Below is a small trained network, with its code and all its weights. Each question gives an input and a class and asks what happens when units are switched off, that is, made to give their printed mean instead of their output.

import numpy as np


def w(rows, s, z=0):
    codes = np.array(rows[::2]) - 128.0
    scale = np.full(codes.shape[1], s)
    scale[-1] = z or s
    return codes * scale


def f(y):
    return y / 2 * (1 + np.tanh(0.7978845608 * (y + 0.044715 * y**3)))


def log_softmax(a):
    a = a - a.max(-1, keepdims=True)
    return a - np.log(np.exp(a).sum(-1, keepdims=True))


def net(x, mask):
    res = np.array(x, float).reshape(1, 7) / 4 @ E
    y = f(res @ A[0][:, :-1].T + A[0][:, -1])
    res = res + np.where(mask, y, B[0][:, -1]) @ B[0][:, :-1]
    return log_softmax(res[-1] @ U[:, :-1].T + U[:, -1])


A, B = {}, {}
E = w([
[96,107,155,249,169,163],'x0',
[129,130,127,128,129,129],'x1',
[128,129,127,127,130,131],'x2',
[179,21,71,131,139,167],'x3',
[126,127,127,126,131,127],'x4',
[213,152,155,130,209,69],'x5',
[130,128,129,129,126,129],'x6',
],0.02)
A[0] = w([
[244,35,25,112,156,153,28],'neuron 0',
[93,150,95,114,116,99,75],'neuron 1',
[11,150,70,109,27,178,148],'neuron 2',
[236,125,166,160,193,59,148],'neuron 3',
[137,129,181,226,202,143,97],'neuron 4',
[184,196,136,67,150,83,110],'neuron 5',
[82,151,153,89,10,156,42],'neuron 6',
[127,137,200,207,167,145,36],'neuron 7',
[216,15,39,96,168,169,142],'neuron 8',
[243,115,139,188,214,79,2],'neuron 9',
[29,196,191,164,123,148,30],'neuron 10',
[182,236,176,32,145,9,141],'neuron 11',
[74,73,124,189,118,231,109],'neuron 12',
[139,143,97,153,109,112,127],'neuron 13',
[93,150,150,184,210,138,36],'neuron 14',
[157,111,56,7,55,115,55],'neuron 15',
[174,152,71,76,65,125,166],'neuron 16',
[180,67,106,107,140,148,39],'neuron 17',
[127,129,134,120,136,139,127],'neuron 18',
[96,38,25,181,78,211,98],'neuron 19',
[109,116,92,149,135,134,84],'neuron 20',
[98,14,102,194,142,202,90],'neuron 21',
[135,154,94,139,130,138,126],'neuron 22',
[152,151,108,151,106,134,126],'neuron 23',
[90,217,142,191,97,112,137],'neuron 24',
[183,88,124,58,99,153,116],'neuron 25',
[129,146,107,128,138,143,127],'neuron 26',
[98,97,135,120,151,124,110],'neuron 27',
[164,174,112,56,150,80,104],'neuron 28',
[145,107,94,20,86,102,148],'neuron 29',
[149,120,86,82,81,142,55],'neuron 30',
],0.012,0.023)
B[0] = w([
[38,250,165,76,213,44,203],'neuron 0',
[139,144,124,117,152,128,134],'neuron 1',
[58,147,211,147,199,110,244],'neuron 2',
[79,192,115,74,154,85,220],'neuron 3',
[74,117,182,149,139,124,195],'neuron 4',
[149,125,88,88,116,109,190],'neuron 5',
[75,210,124,72,203,71,172],'neuron 6',
[65,199,121,32,194,48,161],'neuron 7',
[107,88,181,199,100,174,250],'neuron 8',
[122,11,229,248,107,248,172],'neuron 9',
[137,50,182,228,76,167,179],'neuron 10',
[162,115,71,37,98,122,254],'neuron 11',
[183,98,88,152,96,138,214],'neuron 12',
[120,123,118,128,136,140,128],'neuron 13',
[101,204,128,95,165,122,153],'neuron 14',
[141,29,177,221,106,193,195],'neuron 15',
[89,164,141,110,145,118,201],'neuron 16',
[93,185,98,67,157,92,150],'neuron 17',
[112,123,124,129,107,104,128],'neuron 18',
[211,101,73,110,79,131,230],'neuron 19',
[139,147,120,132,117,112,133],'neuron 20',
[184,96,92,131,60,130,216],'neuron 21',
[135,126,138,125,126,121,127],'neuron 22',
[117,111,139,114,107,119,127],'neuron 23',
[93,118,186,131,163,158,201],'neuron 24',
[95,124,149,144,156,118,176],'neuron 25',
[118,118,117,128,135,125,128],'neuron 26',
[141,138,131,135,116,106,129],'neuron 27',
[138,130,90,94,99,132,182],'neuron 28',
[100,176,188,138,171,121,212],'neuron 29',
[137,102,119,184,106,138,146],'neuron 30',
],0.013,0.027)
U = w([
[103,198,127,107,148,127,77],'0',
[133,105,144,230,112,164,253],'1',
[238,130,3,99,67,141,57],'2',
],0.014,0.0033)

Each question gives the input, the list of numbers given to net, and the class t.
The units are the neurons (one row each of A and B). Each row of codes is followed by its name. A weight is (code - 128) times the scale printed after its matrix; where a second scale follows, it is the last column's (A, B and U).
mask holds one flag per neuron, in row order. A switched-off neuron (its flag False) gives its mean, the last column of its row in B, instead of its output. The means were averaged over made-up inputs and are rounded, as every weight is.
A unit's drop is (log p(t) with every unit on - log p(t) with that unit switched off) / (log p(t) with every unit on - log p(t) with every unit switched off).
The circuit of an input: a set's keep is (log p(t) with only the set's units on - log p(t) with every unit switched off) / (log p(t) with every unit on - log p(t) with every unit switched off). Starting from the 12 units with the biggest drops (on a tie, the unit counted first), units are removed one at a time, each time the one whose removal leaves the highest keep (on an exact tie, the one counted first), for as long as the keep stays at least 0.8.
units of the circuit, in order: the units of the circuit, biggest drop first
most important unit: the unit with the biggest drop
top k neurons: the k neurons with the biggest drops, biggest first
drop when u is switched off: that unit's drop, to one decimal
input [-1,5,8,6,6,2,6], class 0: most important unit => neuron 0
input [8,7,-7,-1,0,6,-4], class 0: top 2 neurons => (neuron 7; neuron 3)
input [2,-7,-5,-7,4,0,-5], class 1: top 3 neurons => (neuron 10; neuron 0; neuron 3)
input [-1,-6,-5,1,-7,0,-2], class 1: top 4 neurons => (neuron 0; neuron 3; neuron 11; neuron 6)
input [6,-8,0,0,6,7,1], class 0: top 2 neurons => (neuron 3; neuron 7)
input [4,3,6,-8,-8,0,-3], class 1: top 2 neurons => (neuron 10; neuron 0)
input [6,-6,-8,0,1,4,3], class 0: top 3 neurons => (neuron 7; neuron 3; neuron 8)
input [8,5,-3,-2,6,5,-4], class 0: top 3 neurons => (neuron 7; neuron 3; neuron 14)
input [1,5,-5,-5,-7,-7,0], class 1: top 4 neurons => (neuron 10; neuron 0; neuron 3; neuron 11)
input [-8,0,8,0,3,5,-1], class 2: top 4 neurons => (neuron 11; neuron 2; neuron 5; neuron 28)
input [-2,2,-8,-1,-2,3,-4], class 2: top 2 neurons => (neuron 2; neuron 0)
input [7,1,-5,-1,-2,6,0], class 0: top 2 neurons => (neuron 7; neuron 3)
input [1,-8,-4,1,-8,7,6], class 1: top 3 neurons => (neuron 9; neuron 0; neuron 6)
input [5,-8,-4,-7,-2,-3,-2], class 1: units of the circuit, in order => (neuron 10)
input [5,-2,-8,-1,-8,7,3], class 0: top 2 neurons => (neuron 3; neuron 7)
input [7,2,-7,7,8,-8,-8], class 2: drop when neuron 19 is switched off => 0.3
input [-5,-3,-6,-4,5,6,4], class 2: drop when neuron 11 is switched off => 0.2
input [-2,3,0,0,6,5,7], class 2: drop when neuron 2 is switched off => 0.3
input [-6,6,4,-2,-8,4,-1], class 2: drop when neuron 11 is switched off => 0.2
input [-7,-1,-1,5,2,-5,-3], class 1: units of the circuit, in order => (neuron 15)
